Each row of numbers stands for one object and depends on some of the facts below. Use the named rows to name the rest.

There are 4 kinds of fact about the objects: σ, μ, β, ψ.
boplim (σ 950) (μ c) (β 488) (ψ gaplun)
bradus (σ 950) (μ b) (β 647)
braplo (σ 5) (μ d) (β 647) (ψ stagril)
brere (σ 5) (μ b) (β 647)
brudor (σ 950) (μ d) (β 363) (ψ zutri,tosim)
deflaguk (σ 950) (μ c) (β 481) (ψ moklel)
degin (σ 5) (μ c) (β 481)
dibak (σ 5) (μ a) (β 481) (ψ troso)
dibrodo (σ 950) (μ c) (β 647) (ψ vostas)
dorek (σ 5) (μ b) (β 481) (ψ stufla,stagril)
drego (σ 5) (μ d) (β 488) (ψ plose)
droflela (σ 950) (μ d) (β 488)
drokir (σ 5) (μ d) (β 481)
faskifo (σ 5) (μ d) (β 488) (ψ flasenas,repu)
fatri (σ 950) (μ b) (β 647) (ψ rafli)
festek (σ 950) (μ a) (β 488)
filir (σ 5) (μ b) (β 481)
flasenas (σ 5) (μ b) (β 481) (ψ zutri,repu,tosim)
flatris (σ 5) (μ a) (β 488) (ψ plurul,suplel)
fleska (σ 5) (μ a) (β 488) (ψ lastul,degin)
flupam (σ 950) (μ d) (β 481)
fosi (σ 950) (μ a) (β 363) (ψ skonal)
fuzupe (σ 5) (μ c) (β 488)
gabudi (σ 950) (μ c) (β 363) (ψ vatik)
gaplun (σ 950) (μ c) (β 647)
gero (σ 950) (μ c) (β 481)
gevan (σ 5) (μ c) (β 481)
giku (σ 5) (μ c) (β 363) (ψ rapla)
godin (β 488)
gostim (σ 5) (μ c) (β 647)
grastuk (σ 950) (μ d) (β 481) (ψ nuflus)
grulik (σ 5) (μ c) (β 481) (ψ vokas)
gubam (σ 950) (μ b) (β 363)
kezeplu (σ 950) (μ b) (β 647) (ψ skonal)
kistos (σ 5) (μ a) (β 647)
kligefu (σ 5) (μ a) (β 363)
kludatok (σ 950) (μ c) (β 647)
klukebrik (σ 5) (μ d) (β 363)
kufura (σ 5) (μ c) (β 488) (ψ stefo)
laflak (σ 950) (μ c) (β 488)
lastul (σ 950) (μ c) (β 363) (ψ fleska,degin)
lipu (σ 5) (μ b) (β 363) (ψ gubam)
memer (σ 5) (μ d) (β 363)
migri (σ 5) (μ b) (β 647) (ψ gaplun)
moklas (σ 950) (μ a) (β 647) (ψ gabudi)
moklel (σ 5) (μ a) (β 647) (ψ deflaguk)
mudiston (σ 5) (μ c) (β 647)
nasto (σ 950) (μ c) (β 363) (ψ skigrakun)
netreval (σ 5) (μ b) (β 363)
nofleli (σ 5) (μ c) (β 363) (ψ nasto)
noklus (σ 5) (μ c) (β 481)
norel (σ 950) (μ b) (β 488)
nuflus (σ 5) (μ d) (β 363)
parar (σ 950) (μ b) (β 363) (ψ skubrin)
piflos (σ 5) (μ b) (β 488) (ψ repu)
plenon (σ 950) (μ a) (β 363) (ψ noklus)
plestam (σ 950) (μ c) (β 481) (ψ trotozer)
plose (σ 5) (μ c) (β 481)
plozi (σ 950) (μ b) (β 363)
plurul (σ 5) (μ c) (β 363) (ψ klukebrik)
pomul (β 481)
puger (σ 5) (μ a) (β 647) (ψ gero)
rafli (σ 5) (μ d) (β 481)
ranem (σ 950) (μ d) (β 647)
ranunal (σ 950) (μ a) (β 488)
rapla (σ 5) (μ a) (β 488)
repu (σ 5) (μ b) (β 481) (ψ tosim)
rosos (σ 5) (μ d) (β 488)
rusen (σ 950) (μ c) (β 481) (ψ deflaguk)
sefli (σ 5) (μ d) (β 488) (ψ flupam,plurul)
seta (σ 5) (μ d) (β 488) (ψ vako)
sili (σ 5) (μ c) (β 488) (ψ ranunal)
silim (σ 950) (μ a) (β 363)
skegru (σ 950) (μ b) (β 363)
skigrakun (σ 5) (μ a) (β 647) (ψ sugolo)
skofluk (σ 5) (μ a) (β 363)
skonal (σ 5) (μ a) (β 481) (ψ zokon,truplak)
skubrin (σ 5) (μ b) (β 363)
stagril (σ 5) (μ d) (β 363) (ψ drokir,braplo)
stefo (σ 5) (μ b) (β 363)
stevuk (σ 5) (μ b) (β 363) (ψ vatik)
stirel (σ 5) (μ a) (β 481) (ψ droflela)
stufla (σ 5) (μ c) (β 488)
sugolo (σ 5) (μ c) (β 363)
suplel (σ 5) (μ d) (β 488)
tagrom (σ 5) (μ d) (β 488) (ψ rosos)
tekelam (β 363)
tosim (σ 950) (μ d) (β 363) (ψ piflos)
trede (σ 950) (μ b) (β 647)
treklus (σ 5) (μ d) (β 363) (ψ trotozer)
triplik (σ 5) (μ d) (β 647)
troso (σ 950) (μ c) (β 647) (ψ skofluk)
trotozer (σ 950) (μ d) (β 363)
trubrul (σ 5) (μ d) (β 488) (ψ gostim)
truklur (σ 950) (μ b) (β 363) (ψ vidrudem)
truplak (σ 5) (μ a) (β 488)
tudre (σ 5) (μ b) (β 488)
vakabri (σ 5) (μ a) (β 488) (ψ degin)
vako (σ 5) (μ b) (β 363) (ψ plozi)
vatik (σ 5) (μ a) (β 488) (ψ bradus,moklas)
vefubo (σ 950) (μ c) (β 363)
vidrudem (σ 950) (μ c) (β 363)
voflaske (σ 950) (μ a) (β 481)
vokas (σ 950) (μ b) (β 488)
vostas (σ 5) (μ d) (β 363)
zabrul (σ 5) (μ a) (β 488) (ψ droflela)
zilon (β 647)
zokon (σ 5) (μ a) (β 363)
zutri (σ 5) (μ b) (β 481)

Named rows:
rusen: [  6  12   6 -15   6  -6  -7  13   8   2  20  17  -4   3 -14  18 -11  14
  15   2   0  -4   6  11   1   5  -6   7  -2   4  12   9  20  -1   2   4
  -1 -23  12   9  16 -12  -3  -1]
trubrul: [-46 -12  -5   8   7  -8 -19  12   5  -6  -1   1   0   6  -4   6 -16   0
   8  -4   5   3  13   0   6  -5  16   2   5   2 -18  -3 -18  -3   5  12
   2  19  -7  19  -5  18  35   2]
plenon: [ 26  13  -8  -5   1   3  -4   5   4   4   2  -5   1   0 -13   9 -21  -1
   4   0   6   4  13   1   6   3   2   2  -6   6   7   8  -6  -4 -12   1
  -3   5  10   9   8  10   8  -2]
grastuk: [  9   9 -13  -4   3  -3  -4  18   4   5  15   5   1 -10 -19  20 -27  11
   7 -12  -4   7   9   8   2   0  10  10  -4  -1  -7  17  10   5  -6   1
   0 -14  10   6   9  19   6  -4]
parar: [ 22  23  -4  -5  -6   8 -15  10   6   9  15   3  -3  -4 -10 -10  -8   2
   9   3   3  -1   9   2  -1   3  -5   4  -2   4  15   8  -3  -1 -18   0
 -12   6   1  12  13 -11  -3  -3]
dorek: [-16  15  -6 -12  -3  -3 -24  11  14   7  44   2  -7 -23  -7   0   0   5
  13  -8  -5   5   7   3   3   1   9   8  -2   5  16   5  19   2  -1   2
 -10 -12   0   9  18 -12   6  -6]
treklus: [-14   1  -8  -6   7   4  -7  13   0   1  12  -7   4  -3  -4  12 -27   3
   1  -2  -7   6  13   3  10   0   9   1 -12   4   5   9 -10   6 -13   8
  -7  10   7   7   5  17  18  -4]
flasenas: [ 40   9 -10   9  -7  16   4  20  13  -6  57  67 -34   3  26  -6 -36 -20
   0   1   5  45  -1  15 -11  -2 -23  22 -15  -2  46   2 -24   1   0 -25
   5 -63  -1  -8  -8  -7  10  -8]
noklus: [-18  -5  16 -11   4 -10  14 -13  -3  -2  19  -5   1 -18   1  10  10   2
   2   3  -6   3 -13   4  -4  -1   0  -3   5  -7   6  -7  38   4  19  -5
   6 -27   5 -14   8 -16 -15   2]
sugolo: [-11  -8  16 -11   0  -1   8 -19 -10  -3  -1 -12   6  -3   5   2  20  -3
  -5   7  -3  -4  -6   0  -3   1  -4  -5   3  -3   5 -11  20   2  12  -2
   4  -5   0  -8   4 -18 -13   2]
filir: [ -4  15   1  -4  -6   1  -3   1   8   5  34   5  -5 -25  -1  -6   2   3
   7  -7  -6   8  -3  -1  -2   1   0   2  -3  -1   9  -7  20   5  -1  -4
  -5 -20   1   0  11 -15  -8  -3]
kludatok: [ 31   5  -3  -8   6   3  -1   7  -8  -2 -25   3   3  31   2  -7  30   8
  -5  11  -5 -25  -6   2   2  11 -15   2  -8   0   9  10   1  -5  -4  -1
   1  14   1 -13  -1 -17 -22  -3]
stefo: [  6   4   6  -1 -11   9   4 -19  -2   5   8 -20   2 -17   8 -14  10  -8
  -1   1   0   4  -7  -5  -3  -1   0  -6   4  -1  10  -9   5   6  -3  -7
 -10   3  -4  -2   7 -13 -14  -1]
zutri: [ 42  -6  -1  20 -19  11  30 -13   0  -7  41  46 -21 -12  36 -10 -14 -25
 -12   1   3  46 -20   7 -21  -9 -17  15  -7  -9  29 -10  -2   1  17 -36
   8 -68  -5 -28 -17 -12 -16  -3]
degin: [ -8  -9  20  -8  -2 -13  20 -28  -8  -3  12 -10   4 -20   6  10  27   1
  -4   0  -6  -3 -20   1 -10  -3   9  -1   7  -8  -1 -12  44   4  25  -9
   4 -30   5 -16   0 -18 -23   3]
vokas: [  7  -1   6  15 -16  -4  -3 -13   7   3 -17  -2   0  -6  -4 -15  18  -4
   9  -2  11 -10   1  -4 -15  -7   5  -4  25   1 -16 -15  -6 -10   9   1
   2   4 -17   9  -5  -8  -7   6]
gubam: [ 23  12   4   0 -15   6   9 -16   0   8  -3 -14   5 -12  -3 -12   9  -6
  -2   1   2  -2  -1  -4  -9  -1  -4  -3   4   0   4  -3  12   1  -8  -6
  -7  -2  -3  -5   4  -9 -18   1]

Rows to name:
No name comes twice in this set of rows, the named rows included.
[-30  -2   5  12  -8   0 -18  -6  12   1   0  -2  -5  -7   3 -17  10  -9
  12  -1   7  -1   6  -5  -3  -5   5  -2  19   4  -7 -14 -17  -4  10   7
   2   8 -18  18  -1 -15  13   5] => tudre
[ 32  10 -15  -9   2   2 -14   3   3   5   8 -21   6  -1 -12   9  -8  -5
   4  -1   5  -5  16   2   5   5  16   7  -1  11   7  13   6  -6  -6   4
  -8   6   8   9  14  11   8  -3] => fosi
[-34 -25   4  16  -2 -12   1 -15  -4  -7 -16 -13   7  -7   3   6   1  -7
  -5  -8   6   0  -1  -4  -3  -9  17   1  16  -1 -26 -11 -10  -3  13   4
   7  11 -11   7 -13  17  12   7] => rosos
[ 22   0  14  -8  -4  -4  13 -16  -6  -1  -8 -12   7   6  -1   7   8   0
   0  13   3  -7  -6   3 -11  -1  -8  -2  12  -3   5  -6  17  -2   4  -2
   3 -10   2  -4   0 -10 -19   3] => vidrudem
[ 31   2 -19   3   0   4   9  14 -12   1 -31  -2   8  19  -3  -1   6  10
 -15  -4  -7 -11  -5  -2   5   3   0   8 -11  -3 -10  19  -9   2 -11  -3
  -3  25   6 -18  -5  12  -9  -5] => ranem
[ 11 -26 -11  24   4   7  -4  26   6 -18  18  60 -28  29  26   8 -52 -20
  -1   4  17  42  10  13  -3  -5  -9  20 -12   5  12   3 -58  -7   4  -9
   8 -25 -13  10 -26  24  47   0] => faskifo
[ 31  15  -5  -1  -2  -4  13   0   3   6  14   8   0 -17 -11  13 -18   2
   7  -7   3   5   1   1  -4  -1   5   3   1   0  -3  10  18   1  -4  -6
   2 -23  12  -6   8  12  -4   0] => voflaske
[-15  -9  -1   0  -1 -10  16 -10  -6   1  16 -11   7 -23  -3  16  -7   0
  -8 -13  -8  13  -9   0  -2  -7  18   5  -3  -7 -13  -1  23   9  10  -7
   1 -18   6 -15  -2  16  -5   0] => rafli
[ -5 -12 -16   3   6   6   1  13 -13  -3 -16  -2   5  14   7   1   9   4
 -17  -5 -11  -7  -5  -3  13   5   4   5 -13  -4  -5  10  -9   5  -8   0
  -1  26   3 -19  -6  14  -4  -5] => triplik
[-25  11   3 -16  11 -11  -6  10   8  -1  30  14  -8  -6  -5  16  -5   7
  11   4  -4   1   0   9   3   4  -2   4  -5   1  12   0  21   4   7   3
  -1 -24   7   5  12 -12   4  -1] => grulik
[ -1 -12   3  15  -7  -9   4 -17   0  -1 -21 -11   6  -1  -4   2   5  -7
   2  -4  14  -1  -2  -6  -6  -8  14   1  22   2 -26  -8  -9 -10  16   3
   9   0  -7   6  -9   6   5   7] => ranunal
[ 59   1 -16  11  -2  12   4  25  -1 -12  19  58 -19  31  13  11 -68 -16
  -3  10  13  41   9  17  -7   0 -16  24 -21   2  32  18 -43  -2 -12 -21
   1 -32   5   3 -17  27  24  -5] => brudor

The same objects again, as new rows of numbers:
Some rows with their names:
stirel: [ 15  11 -49   2 -24 -37  21  45 -31  -4  16  -2 -39  37 -14  29   9 -16
  29  27 -24 -56  58 -61 -47 -23 -32  47]
puger: [ 24  13 -55   5 -33 -49  11   8 -37  -2   6  -7 -39  13 -12  27  27 -30
  46  25 -36 -45  69 -86 -32 -17 -36  58]
lipu: [ 23  26 -46  35  -9 -28  35  45 -17 -19  14 -24 -22  34 -16  34  -2 -12
  25  21 -27 -52  65 -71 -40 -13 -31  34]
plurul: [  4  34 -43  15 -33 -33  26  30   2   6 -11  -9 -26  30  -3  28 -13  -2
  -5  18  -3 -26  57 -52 -37   1 -14  28]
grastuk: [-27   8 -66   7   1 -42  35  70 -24  -4   3 -17 -17  28   4  33  21   3
  21  26 -22 -58  36 -51 -30 -18   0  28]
giku: [ 13  38 -40  28 -37 -40  41  47 -32  -2  -4 -31 -28  40  -5  55   0   3
  14  20 -20 -40  58 -53 -48 -14 -27  41]
dibak: [  5   7 -46   7 -22 -31  26  58 -20  -6  17 -10 -38  33 -13  23  13 -15
  25  23 -18 -59  56 -52 -47 -23 -28  46]
stevuk: [ 21  24 -51  25  -2 -26  37  30 -18 -18  16 -23 -25  29 -14  29  -3 -21
  23  20 -22 -58  66 -68 -39   2 -27  35]
truklur: [ 18  46 -20  65 -24 -51  35  84 -36 -14  11 -31 -23  49 -11  72  17  18
  16   8 -58  -9  46 -68 -50 -22 -25  49]
grulik: [ 92  18  -2 -20 -58 -67   0 -21 -45   5  -8  40 -38  60   1  75 -41 -35
  58  37 -39   5  80 -94 -53 -25 -72  85]
gevan: [ -1  19 -44 -12 -19 -29  18  44  -9   0  -7   9 -38  28   4  14  -4  -3
   0  22 -12 -24  54 -52 -38   1 -21  22]
zokon: [ -3  36 -25   6 -15 -22  11  22  28   7  -1   1 -22  32  -6   7 -13  -5
 -26  -2   9 -20  49 -51 -42  17  -3   3]
plozi: [ -1  31 -27   8  19 -22   0   2  16  -9   2   1  -4  28   4   7 -18 -15
 -12   1  -2 -11  60 -68 -33  41  -1  -5]
gero: [-11   9 -36 -41  -1 -29  -2  -8   4  12  -7  33 -17  31  15  16 -25  -9
  -3  19  -6  -2  68 -61 -28  30  -8   2]
zutri: [  3  22 -27   0  -1 -11   7  31  14 -14   6  21 -27  25   4 -16 -14 -11
  -9   9  -6 -10  52 -66 -34  11 -20  14]
tudre: [  9   6 -18  11  -7 -33   7  75   2 -12  29  -8 -55  21   0  14 -25  -8
  -3  10 -33 -43  46 -64 -13   2 -42   1]
plose: [-21  26 -39 -17 -15 -20   9  36  21  -3 -11  19 -32  25  13  -6 -12  -1
 -18   6   7 -13  50 -47 -32  16 -12   4]

Rows to name:
No name comes twice in this set of rows, the named rows included.
[ 13  27 -27  28   1 -40  13  28  -8 -10  14 -14 -18  35  -4  37   2   3
   3   9 -21 -16  60 -71 -39  18 -15  18] => skegru
[  3   0 -12  11   3 -42  -3  78  -5 -10  28  -5 -39  22   5  25 -17  -4
  -1   7 -49 -24  41 -67 -16  11 -34  -2] => norel
[-27  11 -19 -14 -26 -31   0  70  26   5  -1  10 -44  16  11  -4 -37   4
 -36   2  -5 -26  28 -43  -4  22 -19 -29] => stufla
[  7  52 -10  43 -20 -25  18  64  19  -8  -8  -7 -30  35  -2  14   4  13
 -35 -12 -12   8  45 -58 -49   7 -11  13] => stefo
[  78   10   44  -31  -29  -64  -45  -14    3    6   15   53  -38   43
   14   50  -72  -26   10    3  -49   35   57 -105  -23   23  -53   17] => vokas
[-25  16 -52  -9 -16 -45  -3   0  -8   8 -13   8 -18   0  12   7  13  -3
  -2   4 -19   3  62 -74 -14  25  -2   1] => gaplun
[ 42  26 -33  22  -3 -49  17  19 -36  -8  23 -11 -15  41  -7  54 -10 -24
  43  21 -35 -27  76 -84 -41   0 -29  42] => parar
[ -2  23 -35  19 -30 -59  24  71 -54  -1  -2  -9 -29  40   0  64  20  15
  31  25 -44 -15  55 -54 -44 -26 -29  49] => rusen
[-12  16 -41  11   7 -31 -11  -3  -2 -13   0  11 -18  -1   3 -20  23 -11
  -1   6 -27   4  67 -89 -14  42  -6   4] => bradus
[-22  29 -38   1 -27 -17  16  59   8   2 -18  15 -31  24   9  -5   0   8
 -23   8   7 -11  39 -45 -29   7 -10   9] => noklus

The same objects again, as new rows of numbers:
Named rows:
kistos: [ -6   7  37   1  -7 -25  18 -33 -60  10  29 -20  34]
rusen: [-36 -14   8 -11 -37 -30  23  10 -30 -18 -31  18 -30]
filir: [ 14  -7  53   5 -16 -23  23 -12 -24  -4 -40 -24 -26]
faskifo: [-48  20   8 -43  -5  -6  -7  10 -33 -24 -11 -29  41]
plozi: [ 25   1  34   6 -19 -17  30 -19 -28 -14 -26 -13 -13]
deflaguk: [-40 -21   5 -10 -42 -30  25  10 -33 -15 -30  21 -35]
moklas: [-41  -7 -18 -20 -29 -21  22  -9 -73  -9  22   5  26]
moklel: [-53 -26 -10 -16 -31 -27  17  -5 -86   2  21  -4  20]
fuzupe: [-10  12  53  -9 -20 -25  24 -27 -48  10  10 -16  18]
fatri: [-16  -5 -14 -32 -33 -11  26  -8 -80 -18   1 -14  31]
tekelam: [  8  -7  47  -3 -13 -27  15 -32 -16 -14  -3 -10 -18]
nasto: [-32 -10   3 -13 -33 -31  17   7 -39 -22 -23  16 -13]
skegru: [ 26   1  35   5 -19 -18  30 -19 -28 -13 -27 -14 -12]
stevuk: [-25 -30   7 -13 -32 -24  15  11 -56 -16 -40 -13 -20]
netreval: [ 17  -9  49   5 -15 -23  21 -16 -35  -6 -30 -25 -12]
rapla: [-13  12  45  -3 -10 -24  24 -29 -43  13  16 -20  14]
grulik: [-39 -13  27 -10 -26 -35   9  11 -31 -12 -36   2 -24]

Which object is each row?
No name comes twice in this set of rows, the named rows included.
[-40   6   3 -32 -35 -21  26  -4 -56 -10   2   5  14] => boplim
[-30  30   0 -33   5 -11 -15  20   2 -50 -38 -11  25] => tosim
[  4  14  31  -7 -23 -21  28 -34 -58   0  27  -3  37] => gaplun
[-58 -21   0 -19 -33 -25  24  -2 -69   6   8  -4  -1] => fleska
[  7   9  37  15  -8 -28  25 -23 -15  -6  -6   2 -11] => silim
[-32   3  -3 -27 -33 -22  19  -9 -71 -13  17   5  35] => dibrodo
[ 12  -1  36  -9 -19 -15  24 -29 -73   3   9 -35  33] => brere
[-46 -11  -3 -19 -20 -27  11  -6 -77  -2  18  -9  30] => skigrakun
[  8  -2  43  14 -14  -9  27 -17   6 -10 -16  -5 -20] => flupam
[  5  16  33  -7 -23 -21  28 -35 -57   0  29  -4  38] => kludatok
[-47 -29  -6 -20 -30  -7  12  -2 -72  -6  18 -14  31] => braplo
[  5  -5  53  -5 -15 -27  17 -28  -4 -13 -14 -10 -32] => pomul
[ -3   8  32  -6 -21   1  34 -29 -27   0  19 -15  19] => droflela

